Below are the code and all the weights of a small trained network. Each question names an input and a target symbol and asks about switching units off, where a switched-off unit gives its printed mean instead of its output.

import numpy as np


def w(rows, s, z=0):
    codes = np.array(rows[::2]) - 128.0
    scale = np.full(codes.shape[1], s)
    scale[-1] = z or s
    return codes * scale


def norm(h):
    return h / np.sqrt((h * h).mean(-1, keepdims=True) + 1e-5)


def f(y):
    return y / 2 * (1 + np.tanh(0.7978845608 * (y + 0.044715 * y**3)))


def softmax(a):
    e = np.exp(a - a.max(-1, keepdims=True))
    return e / e.sum(-1, keepdims=True)


def log_softmax(a):
    a = a - a.max(-1, keepdims=True)
    return a - np.log(np.exp(a).sum(-1, keepdims=True))


def net(x, mask):
    ids = ['ΓΛΞεμσ'.index(c) for c in x.split()]
    T = len(ids)
    res = E[ids] + P[:T]
    r = norm(res)
    for j in range(3):
        rows = slice(4 * j, 4 * j + 4)
        q, k, v = (r @ M[0][rows].T for M in (Q, K, V))
        z = softmax(np.where(np.tri(T) > 0, q @ k.T / 4**0.5, -1e9)) @ v
        o = O[0][rows]
        res = res + np.where(mask[j], z, o[:, -1]) @ o[:, :-1]
    y = f(norm(res) @ A[0][:, :-1].T + A[0][:, -1])
    res = res + np.where(mask[3:15], y, B[0][:, -1]) @ B[0][:, :-1]
    return log_softmax(norm(res)[-1] @ U[:, :-1].T + U[:, -1])


Q, K, V, O, A, B = {}, {}, {}, {}, {}, {}
E = w([
[115,125,122,94],'Γ',
[129,175,70,100],'Λ',
[77,149,47,253],'Ξ',
[121,167,95,107],'ε',
[117,238,36,212],'μ',
[166,116,182,91],'σ',
],0.013)
P = w([
[248,27,125,209],'0',
[136,127,130,110],'1',
[176,176,118,128],'2',
[69,68,74,54],'3',
[125,115,147,123],'4',
[189,186,71,141],'5',
[94,162,129,143],'6',
[120,110,155,132],'7',
[182,181,82,164],'8',
[92,165,178,28],'9',
[118,107,158,138],'10',
[197,168,113,182],'11',
[101,203,149,16],'12',
],0.016)
Q[0] = w([
[7,173,111,182],'h1',
[120,197,124,111],'h1',
[156,132,24,171],'h1',
[109,164,136,119],'h1',
[183,187,145,121],'h2',
[135,193,118,163],'h2',
[146,163,146,135],'h2',
[131,153,79,128],'h2',
[133,80,138,104],'h3',
[190,76,172,116],'h3',
[136,177,144,192],'h3',
[208,148,104,130],'h3',
],0.013)
K[0] = w([
[178,143,81,162],'h1',
[156,61,138,159],'h1',
[45,142,6,117],'h1',
[119,185,133,152],'h1',
[129,201,160,82],'h2',
[104,163,100,107],'h2',
[109,166,166,117],'h2',
[102,151,111,162],'h2',
[118,118,210,100],'h3',
[110,139,124,68],'h3',
[69,151,82,158],'h3',
[47,94,99,138],'h3',
],0.014)
V[0] = w([
[127,149,74,84],'h1',
[4,155,86,142],'h1',
[166,84,135,135],'h1',
[104,171,152,58],'h1',
[166,103,70,122],'h2',
[151,95,85,160],'h2',
[68,106,121,179],'h2',
[143,106,140,175],'h2',
[149,85,23,103],'h3',
[141,174,113,94],'h3',
[73,147,103,86],'h3',
[156,79,128,106],'h3',
],0.012)
O[0] = w([
[122,67,137,134,196],'h1',
[89,121,121,214,96],'h1',
[100,102,152,100,134],'h1',
[104,254,124,240,83],'h1',
[104,98,132,170,202],'h2',
[116,123,159,186,149],'h2',
[134,151,60,93,58],'h2',
[65,140,187,215,74],'h2',
[97,191,147,102,254],'h3',
[102,162,164,148,158],'h3',
[220,171,219,110,95],'h3',
[109,53,150,184,112],'h3',
],0.0056,0.005)
A[0] = w([
[80,129,100,111,252],'n1',
[149,191,161,61,153],'n2',
[99,86,116,89,80],'n3',
[192,93,9,107,137],'n4',
[95,119,205,110,179],'n5',
[106,130,90,177,68],'n6',
[74,150,139,131,181],'n7',
[82,171,58,117,213],'n8',
[167,96,152,97,112],'n9',
[115,3,98,179,132],'n10',
[142,29,158,90,27],'n11',
[96,202,171,111,240],'n12',
],0.013,0.0016)
B[0] = w([
[134,168,163,41,190],'n1',
[109,152,103,174,234],'n2',
[135,193,135,161,167],'n3',
[132,92,144,201,219],'n4',
[123,39,99,184,160],'n5',
[217,165,109,144,165],'n6',
[120,127,138,84,155],'n7',
[126,93,204,108,255],'n8',
[202,173,128,214,148],'n9',
[1,179,136,49,185],'n10',
[123,126,97,123,173],'n11',
[50,97,79,44,204],'n12',
],0.0084,0.0068)
U = w([
[69,41,80,145,253],'Γ',
[91,145,246,115,99],'Λ',
[74,150,141,140,73],'Ξ',
[171,89,19,61,6],'ε',
[202,192,159,162,93],'μ',
[209,62,106,222,184],'σ',
],0.011,0.0036)

Each question gives the input, a string of symbols that net reads in full, and the target symbol t.
The units are the heads (4 rows each of Q, K, V and O) and the neurons (one row each of A and B). Each row of codes is followed by its name. A weight is (code - 128) times the scale printed after its matrix; where a second scale follows, it is the last column's (O, A, B and U).
mask holds one flag per unit, heads first, then neurons. A switched-off unit (its flag False) gives its mean, the last column of its rows in O or B, instead of its output. The means were averaged over made-up inputs and are rounded, as every weight is.
A unit's drop is (log p(t) with every unit on - log p(t) with that unit switched off) / (log p(t) with every unit on - log p(t) with every unit switched off).
The circuit of an input: a set's keep is (log p(t) with only the set's units on - log p(t) with every unit switched off) / (log p(t) with every unit on - log p(t) with every unit switched off). Starting from the 12 units with the biggest drops (on a tie, the unit counted first), units are removed one at a time, each time the one whose removal leaves the highest keep (on an exact tie, the one counted first), for as long as the keep stays at least 0.8.
circuit, biggest first: the units of the circuit, biggest drop first
unit that matters most: the unit with the biggest drop
top k neurons: the k neurons with the biggest drops, biggest first
which heads matter: for each layer, one digit per head in row order, 1 if its drop is at least 0.15 and else 0, layers parted by /
drop of u: that unit's drop, to one decimal
input σ Ξ Λ Λ μ Γ, target σ: unit that matters most	n10
input Λ Λ σ ε ε Γ, target μ: top 2 neurons	[n10 n5]
input μ Γ Ξ, target σ: circuit, biggest first	[n6 n4 h1]
input Λ μ ε Γ Ξ Λ μ Λ Ξ Γ σ, target σ: circuit, biggest first	[n5 n9]
input Ξ Λ ε Ξ μ μ Ξ Λ ε, target σ: top 3 neurons	[n10 n4 n1]
input σ μ Ξ ε ε σ μ Ξ Γ, target σ: which heads matter	000
input Γ σ ε σ ε Γ, target μ: which heads matter	101
input Γ Ξ ε, target σ: top 2 neurons	[n4 n10]
input Λ Λ Γ Γ, target Λ: which heads matter	000
input μ Λ Ξ σ μ σ ε ε σ μ ε, target ε: top 3 neurons	[n10 n8 n11]
input Λ Ξ μ Γ σ Ξ Λ σ, target σ: which heads matter	101
input ε ε ε Ξ Γ Γ μ Λ Λ, target σ: top 2 neurons	[n10 n4]
input Λ Λ Ξ Ξ Γ Λ, target σ: top 2 neurons	[n4 n10]
input Λ Γ Ξ, target σ: top 3 neurons	[n4 n6 n3]
input μ Γ μ ε Γ Ξ ε Ξ Γ μ μ, target μ: unit that matters most	n6
input Λ Γ Λ Ξ Ξ Λ σ, target Γ: top 2 neurons	[n12 n5]
input Λ σ μ Λ Λ μ σ μ, target μ: top 4 neurons	[n6 n10 n8 n2]
input Γ μ ε Λ Γ μ Γ Λ μ Γ, target ε: which heads matter	100
input Γ Λ ε ε μ μ Ξ μ Γ σ ε, target ε: drop of n10	0.2
input Λ Λ Ξ σ Λ, target Λ: drop of h2	0.1
